Moves between items:
* | r f h
q268 | q978 q983 q39
q934 | q475 q39 q92
q500 | q694 q619 q592
q11 | q74 q554 q696
q293 | q996 q764 q409
q554 | q757 q999 q74
q139 | q19 q8 q610
q522 | q60 q812 q726
q574 | q23 q31 q161
q497 | q712 q353 q298
q712 | q44 q218 q131
q619 | q398 q696 q694
q634 | q934 q955 q457
q983 | q139 q174 q978
q60 | q404 q989 q99
q955 | q39 q268 q934
q353 | q218 q333 q712
q757 | q901 q161 q435
q72 | q437 q613 q789
q475 | q268 q976 q955
q131 | q353 q44 q497
q789 | q337 q437 q827
q44 | q333 q725 q353
q362 | q651 q538 q31
q736 | q726 q522 q673
q74 | q435 q757 q469
q156 | q497 q131 q538
q218 | q725 q409 q44
q457 | q92 q934 q965
q996 | q636 q954 q366
q19 | q592 q500 q174
q999 | q161 q574 q757
q725 | q293 q366 q333
q989 | q789 q72 q404
q421 | q522 q99 q736
q398 | q11 q469 q833
q636 | q480 q673 q764
q812 | q989 q827 q60
q409 | q366 q996 q725
q298 | q131 q712 q156
q592 | q283 q694 q8
q976 | q983 q610 q268
q978 | q610 q139 q976
q31 | q342 q651 q23
q613 | q457 q634 q437
q954 | q673 q736 q636
q23 | q362 q342 q464
q39 | q976 q978 q475
q469 | q554 q435 q11
q92 | q955 q475 q634
q833 | q696 q11 q619
q965 | q634 q92 q613
q435 | q999 q901 q554
q610 | q174 q19 q983
q726 | q99 q60 q421
q651 | q156 q298 q342
q342 | q538 q156 q362
q99 | q812 q404 q522
q337 | q613 q965 q72
q366 | q764 q636 q293
q404 | q827 q789 q812
q827 | q72 q337 q989
q694 | q833 q398 q283
q283 | q619 q833 q500
q333 | q409 q293 q218
q161 | q464 q23 q901
q901 | q574 q464 q999
q8 | q500 q283 q19
q464 | q31 q362 q574
q764 | q954 q480 q996
q437 | q965 q457 q337
q538 | q298 q497 q651
q480 | q736 q421 q954
q174 | q8 q592 q139
q673 | q421 q726 q480
q696 | q469 q74 q398

In the rows, 63 stands for zero.

The rows follow the links: the fewer symbols apart two items are, the more alike their rows tend to be.

Some items and rows for them; each showing differs a little:
q983: [  47   49   76   54   29   92   63   24   75   62   39   52   50   68   57   43   87   55   77   73   50   50   33   65   74   63   74   44   73   67   58   65   26   54   35   39   57   52   37   46   34   58   54   76   68   64   59   65   50   80   95   74   73   62   52   42   31   60   78   44   57   62   60   25   62   71   84   68   57]
q764: [  80   66   50   68   77   31   57   87   59   66   94   73   78   63   61   95   40   65   56   57   73   83   93   60   58   75   42   63   52   82   74   49   95   69   71   78   50   87   82   90   57   70   64   53   64   46   67   59  102   40   57   37   64   65   78   84   80   65   58   97   70   71   66  106   79   67   49   59   53]
q333: [  49   64   63   92   74   55   70   57   60   48   70   94   60   53   67   76   87   55   58   67   55   75   86   47   47   47   55   83   61   46   58   70   69   58   84   72   51   54   86   61  106   56   78   78   58   16   95   71   51   69   67   72   57   49   45  110  101   57   57   40   83   68   70   75   67   49   49   88   66]
q736: [  36   49   59   97   48   62   62   43   67   61   81   93   59   78   63   70   86   44   52   71   48   76   85   54   64   59   60   37   56   81   69   53   60   48   58   63   38   82   75   76   44   64   81   94   57   13   85   68   77   51  100   47   77   55   55   92   61   62   66   58   87   62   80   69   84   67   51   96   45]
q421: [  44   54   65   96   45   63   68   35   63   58   72   97   57   71   61   73   81   45   55   67   37   87   87   49   62   44   57   48   60   78   68   62   53   43   62   62   40   87   68   74   44   73   77   87   55   10   81   66   73   47   95   48   77   55   55   82   59   58   71   40   93   56   82   70   86   64   51   97   51]
q901: [  57   58   26   29   84   60   50   89   79   75   74   46   73   64   78   69   53   84   52   46  103   41   57   83   57   78   62   45   70   67   81   48   76   83   50   69   69   35   92   63   67   54   64   58   71   92   71   54   61   87   58   79   46   79   54   82   69   51   62  105   32   83   37   53   54   64   67   28   68]
q293: [  77   74   56   77   78   31   72   76   58   50   72   87   68   39   58   90   56   59   63   52   57   98   92   46   45   46   37  102   62   67   67   75   78   66   89   81   55   72   75   82   93   65   63   47   59   34   69   59   89   44   48   60   61   57   52   83  101   64   65   51   82   63   66   95   79   57   62   71   66]
q60: [  86   64   77   86   60   42   70   57   50   60   63   83   63   50   56   66   43   54   56   63   31   96   81   45   68   47   57   86   50   82   64   78   66   52   78   71   58  101   49   78   46   87   63   46   45   53   46   58   89   23   53   38   71   60   72   32   58   83   66   34   93   36   80   89   82   59   52   77   55]
q696: [  43   61   69   51   57   89   67   49   70   53   40   50   54   62   62   46   95   62   76   68   67   37   31   67   60   58   72   65   79   30   51   71   39   68   57   50   73   23   55   35   98   47   55   70   74   71   66   74   22   99   70   91   56   59   46   73   70   53   64   45   50   71   46   24   41   56   80   61   77]
q955: [  86   66   75   46   39   52   57   68   59   64   65   39   61   64   37   74   41   58   83   71   63   65   46   63   77   93   52   68   69   86   56   56   67   64   51   46   72   81   25   77   34   61   32   32   79   84   30   52  100   53   48   44   71   64   88   27   40   72   64   85   52   63   58   78   63   73   87   45   59]
q480: [  44   57   50   82   59   58   53   67   66   71   98   84   69   87   60   82   69   50   51   70   68   64   87   65   65   73   55   34   59   80   67   36   80   59   54   64   38   81   84   84   36   63   82   86   63   24   84   68   91   45   89   38   75   58   74  102   64   55   55   94   73   73   78   84   79   76   46   80   43]
q156: [  79   68   41   52  116   40   65   91   59   67   69   69   76   44   89   59   35   87   29   38   81   75   84   71   50   45   66   79   43   56   78   73   82   72   85   87   72   57   95   70   77   80   78   45   40   82   66   52   57   50   34   73   44   75   55   58   88   65   55   63   66   55   56   78   62   51   37   44   68]
q298: [  82   69   44   55  111   41   59   97   55   72   78   64   79   52   87   63   37   83   31   43   79   65   87   74   51   57   67   68   45   53   77   67   93   74   80   86   75   59   99   67   74   73   79   59   44   84   71   56   55   51   35   64   42   71   64   69   87   64   48   75   59   58   57   86   61   53   31   44   68]
q789: [  63   68   88   83   46   69   64   68   48   72   85   51   64   96   49   69   61   45   67   93   53   36   61   66   81   92   77   41   46   68   47   41   82   55   58   59   50   94   48   70   28   56   67   82   67   59   55   72   74   40   63   26   81   45  103   61   32   66   39   72   73   46   86   81   61   76   39   74   47]
q139: [  58   53   75   52   36   82   64   28   68   58   25   55   49   54   61   35   73   58   70   59   44   70   33   55   71   45   66   66   70   69   60   84   22   54   48   43   67   57   33   48   51   72   52   56   60   78   48   60   49   73   73   83   67   65   44   19   38   68   84   24   63   57   53   27   61   59   85   66   66]
q694: [  61   68   65   37   69   83   58   77   63   76   60   25   68   80   69   41   60   72   62   71   85   16   33   88   68   84   89   39   63   42   51   51   67   71   50   57   71   49   56   45   54   55   57   69   70  109   51   69   36   84   54   69   56   66   79   50   41   60   50   82   38   56   53   42   36   67   61   35   68]
q283: [  69   65   69   33   71   75   57   80   59   75   57   30   71   75   65   40   47   77   62   66   80   26   39   87   74   84   85   48   61   49   56   61   68   67   50   56   81   52   56   47   49   57   55   62   65  119   40   62   44   75   47   68   53   69   82   32   39   68   52   83   36   53   54   52   38   68   58   30   65]
q522: [  61   59   72   94   51   53   71   35   52   54   57   94   58   51   63   69   66   46   56   62   29  100   82   40   61   36   56   76   56   79   66   80   51   42   73   63   50   94   58   75   51   85   69   68   47   28   63   63   79   33   73   51   76   54   51   53   62   68   76   23   94   47   80   78   88   58   56   96   53]
q469: [  59   64   62   43   60   73   70   52   72   50   31   57   54   37   63   52   75   70   81   55   67   66   42   59   46   47   59   89   83   40   60   83   42   73   65   60   77   28   57   43  108   51   47   47   76   74   61   61   38   95   52   99   50   66   37   60   83   59   71   36   53   72   43   34   46   49   87   51   84]
q475: [  74   61   70   42   34   62   53   65   62   72   71   32   65   76   43   71   46   59   82   74   69   50   45   71   79   97   57   50   73   82   59   49   69   68   42   45   59   78   29   74   24   59   36   45   83   86   33   59   94   60   58   43   70   63   91   35   28   70   62   97   45   63   60   69   59   79   81   47   53]
q11: [  51   63   70   49   57   83   69   49   69   48   33   54   49   50   63   45   89   63   78   64   66   53   35   61   52   48   65   83   81   35   54   75   41   68   62   55   75   21   55   37  106   51   49   62   73   72   68   70   26  100   64   96   55   61   39   71   77   55   69   40   50   73   45   26   45   52   86   57   80]

Each walk starts at a row. The symbols on each line, taken left to right, move it on to the next item.
Answer with the item's row; about right is enough.
new walk
[  73   68   86   82   55   56   65   73   45   70   87   53   70   90   49   65   47   51   62   83   56   49   68   69   80   88   73   48   45   65   46   45   86   52   59   62   58  100   50   74   29   67   67   74   58   65   51   70   80   32   57   23   79   48  105   50   40   70   41   76   74   39   84   91   65   72   37   68   49]
h h	[  90   69   80   77   61   44   67   73   48   66   75   64   66   67   54   66   34   58   57   67   45   72   80   62   77   68   67   71   44   75   63   63   82   57   70   66   60  106   49   83   31   77   59   50   48   71   42   63   88   20   47   24   74   57   93   30   45   80   53   63   83   35   80  100   73   67   43   64   54]
r f h	[  60   66   91   86   41   76   66   62   53   67   81   58   60  100   50   61   74   40   74   93   48   36   61   66   78   87   78   43   54   57   41   44   70   47   53   55   54   88   45   66   35   54   68   89   70   48   56   78   66   47   78   32   81   45  101   70   37   65   45   68   74   49   87   71   61   74   47   79   47]
new walk
[  53   63  102   88   23   75   72   36   56   52   54   63   45   75   37   61   91   33   93   96   30   64   50   43   69   65   62   69   69   54   34   65   49   49   59   43   54   75   31   56   67   56   51   75   71   33   56   78   62   60   73   47   85   43   74   59   47   68   63   33   84   54   81   61   61   65   74   96   55]
h f f	[  92   70   81   53   35   52   63   60   56   60   56   43   60   57   32   71   41   58   87   71   52   73   47   55   73   82   46   81   71   81   55   64   60   64   52   53   65   85   21   74   45   65   28   27   80   84   28   53  101   48   43   45   72   62   82   27   42   76   71   74   59   59   59   79   67   71   89   53   60]
f f r	[  49   49   73   55   32   92   65   21   71   63   30   59   43   62   59   38   82   55   74   66   44   61   33   58   68   50   68   53   76   69   63   75   19   51   40   37   62   58   38   46   42   70   49   65   64   69   56   61   51   79   85   80   70   64   44   35   32   65   88   32   61   58   59   26   63   63   88   71   64]
new walk
[  65   59   67   42   33   70   54   63   67   76   73   37   61   86   47   66   56   56   83   78   74   48   41   75   83   97   61   33   67   82   58   42   62   61   33   43   59   74   34   69   18   56   42   57   81   81   41   60   86   64   69   44   76   65   86   41   23   63   63   96   42   70   59   60   57   79   78   48   50]
f h h	[  51   54   71   45   29   82   50   54   74   74   70   37   54   89   49   60   69   57   77   76   68   38   40   75   80   95   64   26   67   79   55   39   50   58   31   37   52   67   39   62   19   53   47   71   83   76   49   60   76   68   78   53   76   62   82   47   23   62   66   91   46   71   63   51   58   80   79   54   53]
f r r	[  80   62   71   41   57   71   65   44   64   60   29   46   59   45   64   40   46   71   69   52   52   70   37   57   72   49   67   82   65   67   62   89   38   64   58   54   79   59   38   49   53   74   38   35   55  104   32   54   51   64   50   78   55   68   49    7   44   74   83   34   56   46   51   40   56   56   82   46   69]
new walk
[  63   68   94   86   25   72   71   34   51   45   47   64   47   60   34   65   78   41   96   86   30   72   48   39   68   64   54   82   77   62   36   74   44   50   64   48   55   76   26   61   69   56   45   61   76   40   49   69   71   56   67   51   82   45   71   52   51   71   69   29   80   58   75   65   68   60   84   83   60]
h h	[  50   63   99   92   23   81   72   39   56   56   66   67   50   84   42   64   94   32   91   96   36   50   53   50   72   73   71   56   63   52   33   54   52   48   58   45   45   78   36   56   57   52   60   86   73   34   60   82   61   61   82   40   81   40   81   71   39   61   58   40   82   50   84   63   64   66   64   92   55]
f r h	[  85   68   89   66   32   56   72   44   52   47   43   57   51   51   34   69   59   52   98   76   34   85   53   39   69   69   45   93   76   73   45   78   49   60   64   52   64   78   18   67   65   65   30   35   76   63   28   56   92   50   49   52   77   52   71   32   49   75   74   38   72   55   66   73   72   66   95   72   61]
new walk
[  86   73   50   75   80   24   64   80   56   52   80   82   71   44   57   91   45   66   58   52   62   98   93   45   50   57   35   98   57   71   73   71   88   66   89   82   60   76   76   85   89   67   62   40   60   41   64   54   95   37   41   48   61   58   61   79   97   65   60   70   79   66   56  104   78   59   63   66   62]
h h h	[  57   68   63   91   72   47   74   63   57   47   67   94   63   45   63   78   78   51   66   62   51   91   87   40   43   40   46   95   62   49   58   72   65   60   91   79   55   59   77   66  111   56   74   65   57   18   85   67   57   57   58   66   60   55   45   99  108   60   62   39   87   72   71   76   74   53   59   86   67]
h r f	[  83   68   50   73   78   24   58   89   53   58   87   76   76   53   56   95   41   62   56   53   68   88   91   53   55   68   34   86   58   79   71   58   91   71   81   83   60   83   80   91   73   67   62   44   66   50   62   56  102   38   44   45   61   60   71   78   85   63   55   85   75   70   64  104   80   63   58   63   57]
new walk
[  42   49   69   53   24   93   55   33   74   67   52   50   49   82   55   51   86   52   75   73   56   45   33   67   77   72   71   27   75   74   55   51   33   54   32   36   56   59   39   52   30   58   54   78   74   64   57   64   58   82   95   66   77   62   59   48   22   57   76   64   54   69   64   30   61   72   81   72   57]
r f f	[  83   67   65   33   69   69   58   75   61   72   51   26   66   64   67   43   37   78   63   62   75   37   41   82   76   79   80   59   57   51   63   64   66   69   54   57   85   60   47   55   46   63   48   46   61  124   34   58   46   67   37   67   55   70   78   19   36   67   58   75   39   51   55   56   46   63   61   30   71]
f r r r	[  68   67   57   40   69   67   67   59   69   51   31   57   58   30   62   57   65   80   75   50   66   71   46   57   50   49   53   95   79   49   64   85   46   76   71   64   83   25   57   45  108   55   45   34   72   84   56   57   45   90   42   95   47   68   37   58   86   64   70   47   48   71   39   43   53   51   88   46   79]
new walk
[  61   68   46   64  104   52   62  102   61   70   89   63   76   75   84   66   53   74   34   58   88   45   84   77   53   68   76   47   44   49   69   48   96   72   74   83   65   54  105   67   71   61   88   82   54   61   81   69   48   60   55   55   50   65   74   93   83   56   36   92   57   63   69   79   54   59   22   57   64]
f	[  39   65   57   88   81   67   69   72   59   56   83   87   67   75   75   74   89   56   50   75   71   47   79   65   49   57   65   54   53   41   57   55   79   62   79   72   55   51   95   61   90   50   91   99   57   28   96   79   41   67   75   63   56   53   56  115   93   50   43   63   74   70   73   66   57   60   41   84   65]
r r	[  66   67   59   88   76   36   71   63   60   40   65   90   67   39   59   87   67   61   66   56   53   96   91   42   44   40   39   99   64   58   62   76   72   63   92   80   60   62   78   73  100   66   67   51   59   21   76   64   74   52   50   59   61   56   46   90  106   62   64   43   88   69   68   86   76   51   62   79   64]
new walk
[  74   69   41   62  109   49   60   99   56   69   89   60   79   67   84   67   41   80   33   50   87   54   87   80   55   61   77   57   46   55   71   55   96   70   75   85   66   60  102   67   68   67   89   69   49   75   72   60   52   53   46   57   44   67   72   82   86   58   39   87   60   54   63   82   55   60   23   48   65]
r h r r	[  42   66   59   92   77   60   70   67   61   53   76   90   60   66   71   71   91   56   55   71   59   64   84   57   48   46   60   69   55   40   60   60   75   60   79   77   54   54   95   61   95   52   85   91   59   18   93   79   45   67   74   67   62   52   52  111   99   52   50   53   78   68   69   69   62   54   44   88   64]
f r r r	[  57   60   50   77   63   46   58   79   64   69  102   77   76   82   61   87   55   56   50   66   73   68   88   66   67   80   53   41   52   83   72   38   87   61   59   68   44   83   83   90   36   63   81   74   66   31   81   65   95   40   75   33   73   63   78   95   66   56   53  103   72   72   71   90   77   73   48   69   48]
